Below are the code and all the weights of a small trained network. Each question names an input and a target symbol and asks about switching units off, where a switched-off unit gives its printed mean instead of its output.

import numpy as np


def w(rows, s, z=0):
    codes = np.array(rows[::2]) - 128.0
    scale = np.full(codes.shape[1], s)
    scale[-1] = z or s
    return codes * scale


def softmax(a):
    e = np.exp(a - a.max(-1, keepdims=True))
    return e / e.sum(-1, keepdims=True)


def log_softmax(a):
    a = a - a.max(-1, keepdims=True)
    return a - np.log(np.exp(a).sum(-1, keepdims=True))


def net(x, mask):
    ids = ['βγδζλπφψω'.index(c) for c in x.split()]
    T = len(ids)
    res = E[ids] + P[:T]
    u = 0
    for l in range(3):
        r = res
        for j in range(3):
            rows = slice(2 * j, 2 * j + 2)
            q, k, v = (r @ M[l][rows].T for M in (Q, K, V))
            z = softmax(np.where(np.tri(T) > 0, q @ k.T / 2**0.5, -1e9)) @ v
            o = O[l][rows]
            res = res + np.where(mask[u + j], z, o[:, -1]) @ o[:, :-1]
        u += 3
    return log_softmax(res[-1] @ U[:, :-1].T + U[:, -1])


Q, K, V, O = {}, {}, {}, {}
E = w([
[93,165,113,178],'β',
[100,129,154,175],'γ',
[102,64,53,254],'δ',
[195,96,55,118],'ζ',
[148,85,134,42],'λ',
[105,138,80,77],'π',
[124,162,48,102],'φ',
[65,78,151,177],'ψ',
[169,169,56,101],'ω',
],0.017)
P = w([
[93,209,38,35],'0',
[189,60,124,134],'1',
[180,44,115,150],'2',
[195,27,111,144],'3',
[205,22,103,151],'4',
[211,9,111,157],'5',
[196,2,75,147],'6',
],0.0062)
Q[0] = w([
[104,151,138,3],'L0H1',
[75,117,107,188],'L0H1',
[184,114,131,102],'L0H2',
[148,115,187,85],'L0H2',
[156,193,216,97],'L0H3',
[75,122,201,245],'L0H3',
],0.013)
K[0] = w([
[29,126,94,190],'L0H1',
[144,67,202,55],'L0H1',
[90,78,154,165],'L0H2',
[165,10,221,127],'L0H2',
[82,129,230,139],'L0H3',
[141,64,135,230],'L0H3',
],0.013)
V[0] = w([
[175,87,151,75],'L0H1',
[131,129,183,151],'L0H1',
[50,181,115,133],'L0H2',
[148,197,109,134],'L0H2',
[174,125,70,190],'L0H3',
[57,253,126,168],'L0H3',
],0.012)
O[0] = w([
[97,171,232,95,154],'L0H1',
[161,163,148,160,20],'L0H1',
[113,41,125,125,138],'L0H2',
[176,84,213,119,147],'L0H2',
[221,185,184,117,253],'L0H3',
[163,1,172,58,45],'L0H3',
],0.0092,0.0059)
Q[1] = w([
[66,144,142,106],'L1H1',
[139,141,147,101],'L1H1',
[133,116,146,186],'L1H2',
[152,161,129,77],'L1H2',
[142,176,161,90],'L1H3',
[5,134,187,130],'L1H3',
],0.014)
K[1] = w([
[152,120,250,116],'L1H1',
[102,164,158,168],'L1H1',
[205,101,190,201],'L1H2',
[110,124,49,115],'L1H2',
[245,207,232,118],'L1H3',
[18,254,164,231],'L1H3',
],0.0074)
V[1] = w([
[250,72,218,119],'L1H1',
[193,202,211,254],'L1H1',
[167,233,155,137],'L1H2',
[174,196,214,177],'L1H2',
[185,180,125,232],'L1H3',
[80,127,165,226],'L1H3',
],0.0068)
O[1] = w([
[254,149,139,182,139],'L1H1',
[167,229,226,102,3],'L1H1',
[162,149,105,59,91],'L1H2',
[144,109,49,36,68],'L1H2',
[136,151,75,213,42],'L1H3',
[111,168,142,225,53],'L1H3',
],0.0069,0.007)
Q[2] = w([
[155,101,112,56],'L2H1',
[73,113,233,109],'L2H1',
[179,61,1,125],'L2H2',
[127,104,125,89],'L2H2',
[107,127,146,109],'L2H3',
[77,123,24,81],'L2H3',
],0.0099)
K[2] = w([
[81,106,133,112],'L2H1',
[145,170,97,2],'L2H1',
[161,64,47,87],'L2H2',
[122,51,125,187],'L2H2',
[164,96,149,126],'L2H3',
[100,45,92,98],'L2H3',
],0.0097)
V[2] = w([
[146,131,226,142],'L2H1',
[47,91,93,86],'L2H1',
[164,114,140,238],'L2H2',
[87,28,107,226],'L2H2',
[2,132,196,152],'L2H3',
[148,50,184,123],'L2H3',
],0.0069)
O[2] = w([
[154,90,97,85,89],'L2H1',
[196,213,154,161,198],'L2H1',
[45,247,106,32,130],'L2H2',
[28,127,245,67,254],'L2H2',
[219,97,199,231,129],'L2H3',
[255,161,202,103,200],'L2H3',
],0.0064,0.011)
U = w([
[95,180,206,77,17],'β',
[143,202,167,112,190],'γ',
[45,162,134,150,253],'δ',
[140,120,98,149,156],'ζ',
[93,60,144,255,244],'λ',
[159,95,221,186,22],'π',
[148,86,199,129,139],'φ',
[162,217,230,191,42],'ψ',
[182,98,139,118,89],'ω',
],0.0063,0.0039)

Each question gives the input, a string of symbols that net reads in full, and the target symbol t.
The units are the heads (2 rows each of Q, K, V and O). Each row of codes is followed by its name. A weight is (code - 128) times the scale printed after its matrix; where a second scale follows, it is the last column's (O and U).
mask holds one flag per head, layer by layer. A switched-off head (its flag False) gives its mean, the last column of its rows in O, instead of its output. The means were averaged over made-up inputs and are rounded, as every weight is.
A unit's drop is (log p(t) with every unit on - log p(t) with that unit switched off) / (log p(t) with every unit on - log p(t) with every unit switched off).
The circuit of an input: a set's keep is (log p(t) with only the set's units on - log p(t) with every unit switched off) / (log p(t) with every unit on - log p(t) with every unit switched off). Starting from all 9 units, units are removed one at a time, each time the one whose removal leaves the highest keep (on an exact tie, the one counted first), for as long as the keep stays at least 0.8.
units of the circuit, in order: the units of the circuit, biggest drop first
unit that matters most: the unit with the biggest drop
heads that matter: for each layer, one digit per head in row order, 1 if its drop is at least 0.15 and else 0, layers parted by /
input β δ λ φ, target β: unit that matters most => L0H3
input λ ζ ω, target λ: units of the circuit, in order => L0H3, L2H2, L2H3, L1H1
input δ ζ φ ψ ψ, target δ: units of the circuit, in order => L2H3, L0H3, L1H3
input ω λ γ ζ λ, target ω: units of the circuit, in order => L2H2, L1H3, L0H3, L0H1
input ω λ π β, target ψ: units of the circuit, in order => L0H1, L1H1
input δ β ζ δ φ, target δ: units of the circuit, in order => L2H3, L0H1, L2H2
input π π ψ, target λ: heads that matter => 001 / 101 / 000
input β π ζ ψ ω β, target δ: heads that matter => 101 / 001 / 111
input λ ω π λ ψ δ φ, target λ: units of the circuit, in order => L0H3, L2H3, L2H2, L1H1
input λ δ γ ψ, target γ: units of the circuit, in order => L0H3, L1H2
input φ π β, target φ: units of the circuit, in order => L0H3, L0H2, L1H3
input β ψ β φ ψ ω, target β: heads that matter => 111 / 110 / 010
input β γ ζ λ β β ψ, target ψ: heads that matter => 110 / 101 / 000
input φ λ γ ζ δ γ, target γ: heads that matter => 001 / 100 / 110
input γ φ π β λ π γ, target ψ: heads that matter => 100 / 101 / 000
input δ δ ω ζ φ λ γ, target ψ: heads that matter => 100 / 100 / 000
input π λ ζ δ β ψ, target γ: units of the circuit, in order => L0H3, L1H2, L2H2, L0H1
input β λ ω ψ ψ ψ δ, target β: heads that matter => 111 / 110 / 010
input λ ψ π ζ ψ, target δ: unit that matters most => L1H3
input φ β ψ ω λ λ δ, target φ: unit that matters most => L0H3
